Below is a small trained network, with its code and all its weights. Each question gives an input and a target symbol and asks what happens when units are switched off, that is, made to give their printed mean instead of their output.

import numpy as np


def w(rows, s, z=0):
    codes = np.array(rows[::2]) - 128.0
    scale = np.full(codes.shape[1], s)
    scale[-1] = z or s
    return codes * scale


def norm(h):
    return h / np.sqrt((h * h).mean(-1, keepdims=True) + 1e-5)


def f(y):
    return y / 2 * (1 + np.tanh(0.7978845608 * (y + 0.044715 * y**3)))


def softmax(a):
    e = np.exp(a - a.max(-1, keepdims=True))
    return e / e.sum(-1, keepdims=True)


def log_softmax(a):
    a = a - a.max(-1, keepdims=True)
    return a - np.log(np.exp(a).sum(-1, keepdims=True))


def net(x, mask):
    ids = ['Σαητψω'.index(c) for c in x.split()]
    T = len(ids)
    res = E[ids] + P[:T]
    u = 0
    for l in range(2):
        r = norm(res)
        for j in range(3):
            rows = slice(4 * j, 4 * j + 4)
            q, k, v = (r @ M[l][rows].T for M in (Q, K, V))
            z = softmax(np.where(np.tri(T) > 0, q @ k.T / 4**0.5, -1e9)) @ v
            o = O[l][rows]
            res = res + np.where(mask[u + j], z, o[:, -1]) @ o[:, :-1]
        u += 3
        y = f(norm(res) @ A[l][:, :-1].T + A[l][:, -1])
        res = res + np.where(mask[u : u + 4], y, B[l][:, -1]) @ B[l][:, :-1]
        u += 4
    return log_softmax(norm(res)[-1] @ U[:, :-1].T + U[:, -1])


Q, K, V, O, A, B = {}, {}, {}, {}, {}, {}
E = w([
[2,147,37],'Σ',
[82,173,120],'α',
[142,38,160],'η',
[132,29,178],'τ',
[106,201,65],'ψ',
[176,91,7],'ω',
],0.0088)
P = w([
[165,132,171],'0',
[2,119,104],'1',
[76,34,184],'2',
[95,216,214],'3',
[107,27,104],'4',
[166,141,143],'5',
[173,192,194],'6',
[137,101,154],'7',
[96,134,156],'8',
[115,161,182],'9',
],0.0048)
Q[0] = w([
[188,176,145],'L0H1',
[65,164,185],'L0H1',
[174,126,206],'L0H1',
[165,73,124],'L0H1',
[71,113,229],'L0H2',
[131,254,185],'L0H2',
[177,134,131],'L0H2',
[23,86,67],'L0H2',
[33,52,127],'L0H3',
[254,66,58],'L0H3',
[213,20,207],'L0H3',
[107,179,203],'L0H3',
],0.0068)
K[0] = w([
[147,190,127],'L0H1',
[82,116,53],'L0H1',
[71,129,102],'L0H1',
[225,68,182],'L0H1',
[161,52,188],'L0H2',
[161,154,255],'L0H2',
[54,147,155],'L0H2',
[197,109,96],'L0H2',
[139,161,106],'L0H3',
[94,33,118],'L0H3',
[101,162,64],'L0H3',
[167,112,101],'L0H3',
],0.009)
V[0] = w([
[95,181,150],'L0H1',
[150,116,179],'L0H1',
[157,35,170],'L0H1',
[138,191,207],'L0H1',
[130,189,191],'L0H2',
[128,157,222],'L0H2',
[144,228,84],'L0H2',
[190,116,193],'L0H2',
[120,105,31],'L0H3',
[1,107,220],'L0H3',
[55,102,191],'L0H3',
[109,225,74],'L0H3',
],0.0061)
O[0] = w([
[222,135,127,111],'L0H1',
[61,107,165,113],'L0H1',
[131,191,204,182],'L0H1',
[178,148,108,53],'L0H1',
[57,104,77,47],'L0H2',
[71,98,56,71],'L0H2',
[145,131,213,30],'L0H2',
[131,123,3,73],'L0H2',
[188,124,166,170],'L0H3',
[85,138,56,252],'L0H3',
[172,112,102,206],'L0H3',
[146,203,152,95],'L0H3',
],0.0042,0.0021)
A[0] = w([
[99,29,192,125],'L0N1',
[74,109,199,245],'L0N2',
[167,204,128,227],'L0N3',
[187,255,173,235],'L0N4',
],0.005,0.0011)
B[0] = w([
[163,212,174,253],'L0N1',
[252,172,91,215],'L0N2',
[73,82,87,155],'L0N3',
[73,72,138,165],'L0N4',
],0.0045,0.0019)
Q[1] = w([
[235,124,190],'L1H1',
[160,131,82],'L1H1',
[123,77,168],'L1H1',
[149,17,136],'L1H1',
[100,212,144],'L1H2',
[193,61,170],'L1H2',
[101,88,249],'L1H2',
[112,110,81],'L1H2',
[2,186,181],'L1H3',
[170,136,69],'L1H3',
[103,165,65],'L1H3',
[184,75,79],'L1H3',
],0.0074)
K[1] = w([
[87,89,2],'L1H1',
[135,91,140],'L1H1',
[109,164,89],'L1H1',
[110,134,61],'L1H1',
[203,150,175],'L1H2',
[122,166,89],'L1H2',
[139,161,183],'L1H2',
[81,153,146],'L1H2',
[89,180,98],'L1H3',
[126,197,134],'L1H3',
[84,128,117],'L1H3',
[216,129,136],'L1H3',
],0.0099)
V[1] = w([
[87,128,128],'L1H1',
[142,150,198],'L1H1',
[125,68,133],'L1H1',
[162,142,166],'L1H1',
[228,65,191],'L1H2',
[73,188,107],'L1H2',
[137,133,74],'L1H2',
[99,119,83],'L1H2',
[80,154,91],'L1H3',
[255,69,159],'L1H3',
[194,110,204],'L1H3',
[99,118,131],'L1H3',
],0.0091)
O[1] = w([
[57,201,168,172],'L1H1',
[220,197,195,84],'L1H1',
[94,55,37,252],'L1H1',
[229,137,172,72],'L1H1',
[167,41,167,115],'L1H2',
[2,156,200,86],'L1H2',
[94,113,177,108],'L1H2',
[146,174,162,184],'L1H2',
[164,132,161,140],'L1H3',
[8,80,79,82],'L1H3',
[45,122,140,79],'L1H3',
[158,202,182,181],'L1H3',
],0.0036,0.0013)
A[1] = w([
[194,214,48,255],'L1N1',
[137,141,148,224],'L1N2',
[53,130,170,139],'L1N3',
[81,152,3,86],'L1N4',
],0.0043,0.0023)
B[1] = w([
[243,3,41,253],'L1N1',
[98,39,51,175],'L1N2',
[194,170,80,154],'L1N3',
[211,19,157,164],'L1N4',
],0.005,0.0026)
U = w([
[128,152,104,127],'Σ',
[195,129,212,189],'α',
[221,27,208,2],'η',
[106,71,59,75],'τ',
[151,134,153,98],'ψ',
[122,2,55,207],'ω',
],0.0085,0.003)

Each question gives the input, a string of symbols that net reads in full, and the target symbol t.
The units are the heads (4 rows each of Q, K, V and O) and the neurons (one row each of A and B). Each row of codes is followed by its name. A weight is (code - 128) times the scale printed after its matrix; where a second scale follows, it is the last column's (O, A, B and U).
mask holds one flag per unit, layer by layer, with each layer's heads first. A switched-off unit (its flag False) gives its mean, the last column of its rows in O or B, instead of its output. The means were averaged over made-up inputs and are rounded, as every weight is.
A unit's drop is (log p(t) with every unit on - log p(t) with that unit switched off) / (log p(t) with every unit on - log p(t) with every unit switched off).
The circuit of an input: a set's keep is (log p(t) with only the set's units on - log p(t) with every unit switched off) / (log p(t) with every unit on - log p(t) with every unit switched off). Starting from the 12 units with the biggest drops (on a tie, the unit counted first), units are removed one at a time, each time the one whose removal leaves the highest keep (on an exact tie, the one counted first), for as long as the keep stays at least 0.8.
circuit, biggest first: the units of the circuit, biggest drop first
unit that matters most: the unit with the biggest drop
k most important neurons: the k neurons with the biggest drops, biggest first
which heads matter: for each layer, one digit per head in row order, 1 if its drop is at least 0.15 and else 0, layers parted by /
drop of u: that unit's drop, to one decimal
input ψ η η, target α: circuit, biggest first => (L0H3 L1H1 L0N1)
input ψ ω ω Σ η τ τ τ α, target ω: unit that matters most => L0H2
input τ τ Σ τ, target ω: which heads matter => 011 / 100
input τ ψ α α, target ω: 2 most important neurons => (L1N1 L0N1)
input ψ τ ψ, target α: circuit, biggest first => (L1H1 L0H2)
input ψ ω τ τ α, target η: which heads matter => 000 / 110
input α ψ τ τ, target Σ: 4 most important neurons => (L0N2 L1N1 L0N1 L1N3)
input ω ψ Σ Σ τ, target α: circuit, biggest first => (L0H2 L1H1 L0H3)
input α Σ Σ, target Σ: circuit, biggest first => (L1H2 L1H3)
input ω ω ω ψ Σ, target η: which heads matter => 011 / 000
input τ ψ η ψ, target ω: which heads matter => 010 / 000
input ω Σ ψ, target η: circuit, biggest first => (L0H2 L1H2)
input ω τ α, target η: circuit, biggest first => (L1H1 L0H3)
input α η α, target Σ: circuit, biggest first => (L0H3 L1H1)
input ψ α Σ, target α: circuit, biggest first => (L0H2 L1H3)
input ψ α η, target α: which heads matter => 011 / 100
input ψ ω ψ Σ ψ τ Σ ψ, target α: circuit, biggest first => (L0H2)
input τ ω ψ τ, target ω: which heads matter => 010 / 111
input τ ω Σ ψ, target ω: which heads matter => 111 / 100
input ψ α τ, target α: unit that matters most => L0H3
input α Σ α τ, target Σ: 2 most important neurons => (L0N2 L0N1)
input ψ α τ ω α ψ ψ ψ α, target α: drop of L0H3 => 0.1
input ω τ Σ, target η: drop of L0H2 => 0.2
